Each row has two labels, one from each of two sets.
[  1.7  -6.5 -24.2 -10.2 -11.8   8.2  -7.9 -14.8   1.7  16.7   4.6 -15.9
  41.6 -45.8 -43.9   2.4   0.5   8.3  -1.3 -10.2   8.7]
[17], bt
[  5.6  -7.5  -5.2 -13.6 -14.4   6.3   2.7 -14.0  -2.5  17.7   4.7 -11.9
  30.7 -19.0 -45.0  -9.2  -0.3  15.0   7.6 -10.9  11.9]
[17], Pj
[  1.4  -5.0  -3.2 -11.2  -1.3  -5.5 -12.0 -12.6  -2.7  14.4  -0.9 -13.2
  32.6 -30.4 -29.9   0.7  -0.4  14.9  14.2  -8.7   5.4]
[17], bt
[  3.9  -2.7  -8.3 -10.6 -14.1  13.6  12.3  -7.5   1.6   9.4  11.8  -6.4
  29.7 -14.0 -40.4   0.4   1.5   7.3  -2.7  -1.6  15.1]
[17], Qc
[  3.5  -0.9  -4.6 -15.7 -15.0  14.0   5.3 -10.9   0.0  12.2   8.3 -12.1
  32.3  -4.2 -42.4   8.1   1.9   2.4  -6.3 -10.5  13.2]
[17], Qc
[  0.8  -2.1  -7.3 -17.6 -12.5  14.4  12.8 -10.1   1.8   8.7  10.2  -6.8
  26.8  -4.0 -35.3   3.6   3.0  -2.9  -6.3  -6.5  22.6]
[17], Qc
[  1.6 -10.1  -5.5  -6.5 -10.4   4.3  -4.3 -10.3   5.3  10.8   6.5 -11.2
  40.7 -36.2 -36.0  -1.7   5.4   9.8   5.0  -0.3  12.1]
[14], Pj
[  0.2  -5.3  -3.1 -10.0 -12.9  21.0  21.7  -9.5  -0.3   3.7  14.1  -2.9
  29.9  -6.4 -49.6  -3.2   2.5   5.0   1.4   0.2  21.3]
[17], Qc
[  5.4 -11.4  -2.8  -5.0 -16.6   0.7  -5.3 -11.4  -1.6   8.1  -4.7  -2.9
  20.5 -15.9 -35.5 -11.9  -3.9   2.5   6.3  -9.6  13.4]
[14], bt
[ -8.5  -8.5  -8.0  -3.3  -8.9  15.1  10.9  -7.5  -0.1   5.6   6.7  -1.9
  34.5 -33.4 -35.8   1.2   0.9  17.7  -0.1   1.1   6.5]
[14], rz
[  1.6  -7.6  -8.7 -11.6  -0.4   6.1  -8.4 -11.2   8.6  15.7   4.7 -17.4
  34.3 -23.0 -29.4   1.2   0.9   7.9  19.0   0.4   6.3]
[14], Pj
[ -2.0  -4.4  -6.1  -8.4 -16.7  10.1  10.8   0.4  -0.1   3.3  17.2  -5.2
  33.9  -2.5 -41.7  -2.8   8.5  -8.6  -4.9  -0.4  16.1]
[9], Qc
[  4.8  -9.7  -6.6  -2.2 -25.2  20.4  16.2 -15.2  -2.6   1.2  14.8  -2.5
  38.0 -17.3 -68.2 -12.1   1.2 -14.2  -8.5  -7.4  21.5]
[14], Qc
[  3.4  -7.1  -9.5  -2.3  -8.6   2.1  -8.8  -6.5   9.1  14.3   9.4 -13.1
  35.7 -34.4 -36.7 -16.8   0.9   7.3  13.8   2.3  -8.4]
[9], Pj
[  2.7  -5.0 -10.8  -3.1  -9.5   4.9  -7.6 -12.5  11.9  19.2  -0.1 -17.6
  34.0 -42.1 -34.4 -11.1  -2.1  18.9  11.2  -0.7   1.1]
[17], Pj
[  3.6  -2.8 -13.1 -10.5 -13.4   3.5  -8.9 -14.7   9.4  26.5   1.7 -17.4
  36.0 -36.0 -38.9  -4.9  -1.2  15.9  10.2  -1.1   5.2]
[17], Pj
[  3.1  -6.5  -8.0   2.2  -7.5   3.5  -6.8  -2.2   7.2  -1.4  12.5  -7.5
  26.3 -13.7 -25.0 -11.9   4.6 -13.2   6.6   4.5   0.4]
[9], rz
[  3.7  -5.1 -22.1 -16.2 -11.6  22.0  12.3  -6.7   4.8  13.4  12.0 -11.1
  40.2 -26.0 -27.7   8.3   6.5  23.8  -3.9   4.1  30.2]
[14], qs
[  0.4 -11.8  -4.7  -6.1 -10.2   3.1   6.1 -15.6  -2.3  12.4   4.7 -13.3
  43.2 -43.0 -46.5  -1.9   0.9  18.3  16.8  -7.4   8.9]
[14], bt
[  1.3 -13.1  -6.9   2.8 -12.1   9.9  -1.4 -10.0   6.4   3.3   7.3 -10.9
  27.8 -32.1 -40.0 -17.5  -4.0   4.0   7.7   1.3   2.0]
[14], Pj
[  2.9  -4.9  -9.2  -4.2 -12.7  12.8   2.4 -12.0   4.9  12.8   7.4 -13.8
  32.4 -28.1 -43.4  -2.8   2.5   6.5   2.5  -5.7   6.7]
[17], rz
[  2.0  -7.0  -4.5 -10.0 -13.6  14.5   6.5 -13.6  -4.0   7.5   5.9  -9.5
  23.5 -11.6 -36.2   4.0  -0.9   0.2  -0.3  -7.6  23.6]
[14], Qc
[  0.8  -9.4  -7.0 -11.9 -16.5  18.7   5.6 -14.9   1.2  13.0   6.7 -15.6
  41.2 -31.3 -46.8   7.2   2.3   7.4  -9.1 -10.2  17.4]
[14], rz
[  6.7  -5.0  -6.2  -4.9 -11.5   9.9  -4.1 -15.0   3.4  16.7   6.1 -15.8
  36.5 -45.0 -43.7  -3.2   1.2  15.4  -0.9  -5.9  -0.5]
[17], Pj
[  2.9  -5.2  -9.7 -12.6 -13.4  10.2  -8.0  -7.6  13.5   9.9  12.3 -12.5
  30.9   3.1 -37.0 -10.8   4.9 -13.7   6.9  -1.9   8.5]
[9], rz
[  3.1  -5.5  -9.5  -8.0 -16.5  18.7   2.3 -13.0   6.6  14.5   3.6 -12.9
  31.2 -20.5 -39.1  -2.9  -3.0   6.7  -5.4  -7.6  16.3]
[14], rz
[  6.1  -9.0  -3.9  -8.5 -15.1   3.4   2.0 -11.4  -6.6  11.3   3.4  -7.1
  26.3 -17.4 -45.2  -9.2  -4.7  11.6  10.3 -10.7  14.8]
[17], bt
[  1.6 -12.1 -13.4  -4.3 -21.7  20.3   9.7 -15.2  10.9   9.3   8.4 -11.3
  31.0 -28.2 -41.7  -7.5  -0.2   6.8 -13.2  -1.2  16.4]
[14], qs
[  2.1  -7.9  -6.2  -8.9 -17.4   5.7  -5.3  -3.6   6.8  17.9  -3.0 -15.7
  59.8 -34.3 -49.7  -6.6  -1.6   5.8   1.3  -9.5   4.6]
[17], Pj
[ -0.1  -3.7  -9.3 -15.0   1.1   6.5  -4.5  -9.0   1.0  14.3   2.4  -7.7
  27.1 -26.6 -15.8   5.9   1.4  17.3   3.2  -2.6  14.7]
[17], rz
